Below are the code and all the weights of a small trained network. Each question names an input and a target symbol and asks about switching units off, where a switched-off unit gives its printed mean instead of its output.

import numpy as np


def w(rows, s, z=0):
    codes = np.array(rows[::2]) - 128.0
    scale = np.full(codes.shape[1], s)
    scale[-1] = z or s
    return codes * scale


def norm(h):
    return h / np.sqrt((h * h).mean(-1, keepdims=True) + 1e-5)


def f(y):
    return np.maximum(y, 0)


def softmax(a):
    e = np.exp(a - a.max(-1, keepdims=True))
    return e / e.sum(-1, keepdims=True)


def log_softmax(a):
    a = a - a.max(-1, keepdims=True)
    return a - np.log(np.exp(a).sum(-1, keepdims=True))


def net(x, mask):
    ids = ['αβδεζηθλμξπστψω'.index(c) for c in x.split()]
    T = len(ids)
    res = E[ids] + P[:T]
    u = 0
    for l in range(2):
        q, k, v = (norm(res) @ M[l].T for M in (Q, K, V))
        z = softmax(np.where(np.tri(T) > 0, q @ k.T / 3**0.5, -1e9)) @ v
        res = res + np.where(mask[u], z, O[l][:, -1]) @ O[l][:, :-1]
        u += 1
        y = f(norm(res) @ A[l][:, :-1].T + A[l][:, -1])
        res = res + np.where(mask[u : u + 12], y, B[l][:, -1]) @ B[l][:, :-1]
        u += 12
    return log_softmax(norm(res)[-1] @ U[:, :-1].T + U[:, -1])


Q, K, V, O, A, B = {}, {}, {}, {}, {}, {}
E = w([
[158,149,95,161,80,150],'α',
[133,134,65,108,205,156],'β',
[156,128,155,147,141,115],'δ',
[138,49,110,250,123,166],'ε',
[103,113,180,99,137,131],'ζ',
[137,135,174,113,121,148],'η',
[133,131,181,110,126,145],'θ',
[128,91,105,168,111,64],'λ',
[115,116,184,99,105,137],'μ',
[129,125,184,106,123,143],'ξ',
[178,141,117,167,133,118],'π',
[101,111,176,104,92,131],'σ',
[55,162,82,142,112,136],'τ',
[76,84,154,110,150,91],'ψ',
[213,108,167,105,130,110],'ω',
],0.018)
P = w([
[168,79,222,237,245,3],'0',
[92,68,212,117,181,65],'1',
[134,120,197,85,154,149],'2',
[139,115,177,70,120,144],'3',
[144,111,169,57,92,130],'4',
[139,115,158,51,63,111],'5',
[140,127,162,42,40,85],'6',
[146,138,173,35,21,61],'7',
[154,153,185,24,11,39],'8',
],0.0054)
Q[0] = w([
[150,90,82,170,149,128],'0.h1',
[80,144,134,99,253,134],'0.h1',
[71,201,102,100,177,127],'0.h1',
],0.0052)
K[0] = w([
[237,154,132,165,246,102],'0.h1',
[127,177,126,2,209,107],'0.h1',
[126,214,120,150,167,50],'0.h1',
],0.0049)
V[0] = w([
[103,144,133,61,63,118],'0.h1',
[112,254,147,80,111,7],'0.h1',
[117,174,75,131,152,138],'0.h1',
],0.0081)
O[0] = w([
[118,133,137,139,85,175,148],'0.h1',
[75,67,2,147,159,186,137],'0.h1',
[113,221,53,162,94,153,5],'0.h1',
],0.0086,0.0027)
A[0] = w([
[188,114,77,166,175,254,101],'0.n1',
[155,238,139,130,62,117,163],'0.n2',
[71,134,105,118,114,116,222],'0.n3',
[182,238,61,80,106,134,99],'0.n4',
[107,100,150,106,156,132,252],'0.n5',
[206,140,152,95,105,83,204],'0.n6',
[88,123,97,153,122,155,171],'0.n7',
[170,55,86,139,159,66,192],'0.n8',
[171,178,138,127,191,87,101],'0.n9',
[184,94,102,179,54,133,111],'0.n10',
[135,175,109,35,142,96,64],'0.n11',
[82,210,182,130,121,133,44],'0.n12',
],0.0091,0.0031)
B[0] = w([
[134,119,141,113,180,24,158],'0.n1',
[76,83,196,56,202,125,172],'0.n2',
[153,127,179,84,159,102,217],'0.n3',
[93,104,157,91,16,189,175],'0.n4',
[154,197,116,26,121,121,254],'0.n5',
[105,124,37,52,123,143,241],'0.n6',
[208,146,181,113,139,78,182],'0.n7',
[6,180,72,87,141,129,219],'0.n8',
[99,80,149,164,99,187,165],'0.n9',
[114,137,205,99,164,116,172],'0.n10',
[208,254,150,112,55,11,155],'0.n11',
[119,122,107,150,176,52,149],'0.n12',
],0.006,0.0054)
Q[1] = w([
[37,172,135,127,73,28],'1.h1',
[123,137,254,66,146,13],'1.h1',
[148,126,185,95,111,74],'1.h1',
],0.0094)
K[1] = w([
[93,54,179,210,88,77],'1.h1',
[197,122,254,215,67,73],'1.h1',
[221,136,193,217,122,105],'1.h1',
],0.0082)
V[1] = w([
[125,110,151,187,238,129],'1.h1',
[210,84,65,7,113,138],'1.h1',
[172,255,93,4,186,75],'1.h1',
],0.005)
O[1] = w([
[91,104,44,93,167,156,248],'1.h1',
[133,251,173,52,94,126,77],'1.h1',
[158,254,101,114,129,27,182],'1.h1',
],0.0072,0.0012)
A[1] = w([
[3,75,137,113,134,148,142],'1.n1',
[145,228,61,189,30,163,10],'1.n2',
[132,180,190,157,33,68,177],'1.n3',
[139,203,68,67,115,145,155],'1.n4',
[192,87,130,152,59,150,5],'1.n5',
[222,189,91,98,112,89,65],'1.n6',
[167,200,160,123,193,40,124],'1.n7',
[114,205,24,190,1,116,116],'1.n8',
[158,131,128,132,104,238,77],'1.n9',
[150,163,160,75,109,90,122],'1.n10',
[120,126,186,50,65,149,210],'1.n11',
[208,38,171,230,99,142,83],'1.n12',
],0.0097,0.0022)
B[1] = w([
[165,199,130,167,100,174,200],'1.n1',
[219,142,133,26,2,228,135],'1.n2',
[167,57,119,97,114,221,177],'1.n3',
[145,137,189,104,95,84,193],'1.n4',
[108,157,126,141,124,30,131],'1.n5',
[57,102,156,170,160,174,163],'1.n6',
[97,104,83,225,188,88,189],'1.n7',
[173,102,228,74,101,189,146],'1.n8',
[130,96,107,165,163,152,132],'1.n9',
[90,130,68,190,161,76,204],'1.n10',
[122,167,93,165,174,94,245],'1.n11',
[79,171,168,62,139,105,144],'1.n12',
],0.0093,0.012)
U = w([
[110,153,84,160,191,56,176],'α',
[92,234,224,87,105,82,107],'β',
[165,206,124,1,91,155,232],'δ',
[201,145,151,88,52,125,254],'ε',
[165,117,147,148,97,126,52],'ζ',
[149,126,137,139,97,130,34],'η',
[102,32,219,109,194,191,176],'θ',
[165,122,137,143,102,126,66],'λ',
[178,127,152,146,114,126,25],'μ',
[161,122,138,140,102,127,39],'ξ',
[171,119,141,145,110,129,49],'π',
[159,133,140,136,110,132,8],'σ',
[108,188,87,138,122,245,147],'τ',
[105,48,46,103,102,156,120],'ψ',
[173,48,110,57,139,121,126],'ω',
],0.014,0.0045)

Each question gives the input, a string of symbols that net reads in full, and the target symbol t.
The units are the heads (3 rows each of Q, K, V and O) and the neurons (one row each of A and B). Each row of codes is followed by its name. A weight is (code - 128) times the scale printed after its matrix; where a second scale follows, it is the last column's (O, A, B and U).
mask holds one flag per unit, layer by layer, with each layer's heads first. A switched-off unit (its flag False) gives its mean, the last column of its rows in O or B, instead of its output. The means were averaged over made-up inputs and are rounded, as every weight is.
A unit's drop is (log p(t) with every unit on - log p(t) with that unit switched off) / (log p(t) with every unit on - log p(t) with every unit switched off).
The circuit of an input: a set's keep is (log p(t) with only the set's units on - log p(t) with every unit switched off) / (log p(t) with every unit on - log p(t) with every unit switched off). Starting from the 12 units with the biggest drops (on a tie, the unit counted first), units are removed one at a time, each time the one whose removal leaves the highest keep (on an exact tie, the one counted first), for as long as the keep stays at least 0.8.
circuit, biggest first: the units of the circuit, biggest drop first
most important unit: the unit with the biggest drop
top k neurons: the k neurons with the biggest drops, biggest first
top k neurons in layer l: the k neurons of layer l with the biggest drops, biggest first
input α η π ψ τ σ, target α: top 3 neurons	[1.n10; 1.n11; 0.n8]
input τ μ ω σ α η, target α: circuit, biggest first	[1.n11]
input ξ τ α θ θ μ, target α: top 3 neurons	[1.n10; 1.n11; 0.n8]
input τ ξ η μ ω, target α: circuit, biggest first	[1.n10; 1.n7]
input τ μ ψ α τ ψ α, target β: top 2 neurons in layer 1	[1.n7; 1.n11]
input ε λ τ β α τ μ, target τ: circuit, biggest first	[1.h1; 1.n1; 0.h1]
input τ σ τ σ π α δ τ π, target β: top 4 neurons in layer 0	[0.n8; 0.n4; 0.n6; 0.n10]
input ψ μ ε τ π σ, target τ: top 3 neurons in layer 0	[0.n7; 0.n3; 0.n10]
input μ ε μ λ τ μ ξ α, target τ: circuit, biggest first	[1.h1; 0.n2; 1.n1]
input ω ξ β ζ μ σ σ ε τ, target τ: circuit, biggest first	[1.h1; 1.n1]
input τ σ θ δ μ τ ξ, target α: circuit, biggest first	[1.n10; 1.n11]
input ε τ ψ τ σ ψ π η, target τ: circuit, biggest first	[1.h1; 1.n1; 0.h1]
input τ α τ ψ τ β σ, target α: circuit, biggest first	[1.n10; 1.n11]
input ε τ ξ β β, target δ: top 4 neurons	[0.n4; 1.n7; 0.n11; 0.n9]
input τ ζ μ β β, target β: circuit, biggest first	[0.h1; 1.n4; 1.n6; 0.n11]
input β τ τ π δ λ μ τ, target δ: top 3 neurons	[1.n2; 1.n3; 0.n4]
input β ω η σ σ τ α, target α: top 3 neurons in layer 0	[0.n10; 0.n2; 0.n1]
input σ β μ β τ ξ ω, target α: top 3 neurons	[1.n10; 1.n7; 1.n6]
input μ σ σ δ μ ξ λ σ, target δ: circuit, biggest first	[1.n7; 1.n3]
input μ ε η, target θ: most important unit	1.h1
input σ β ξ σ τ β σ τ ε, target θ: circuit, biggest first	[0.n10; 1.h1]
input σ θ η ξ λ μ λ ψ α, target α: top 3 neurons in layer 1	[1.n10; 1.n11; 1.n1]
input σ τ λ σ β μ, target α: circuit, biggest first	[1.n11]
input ξ τ τ, target β: top 4 neurons in layer 1	[1.n8; 1.n4; 1.n2; 1.n7]
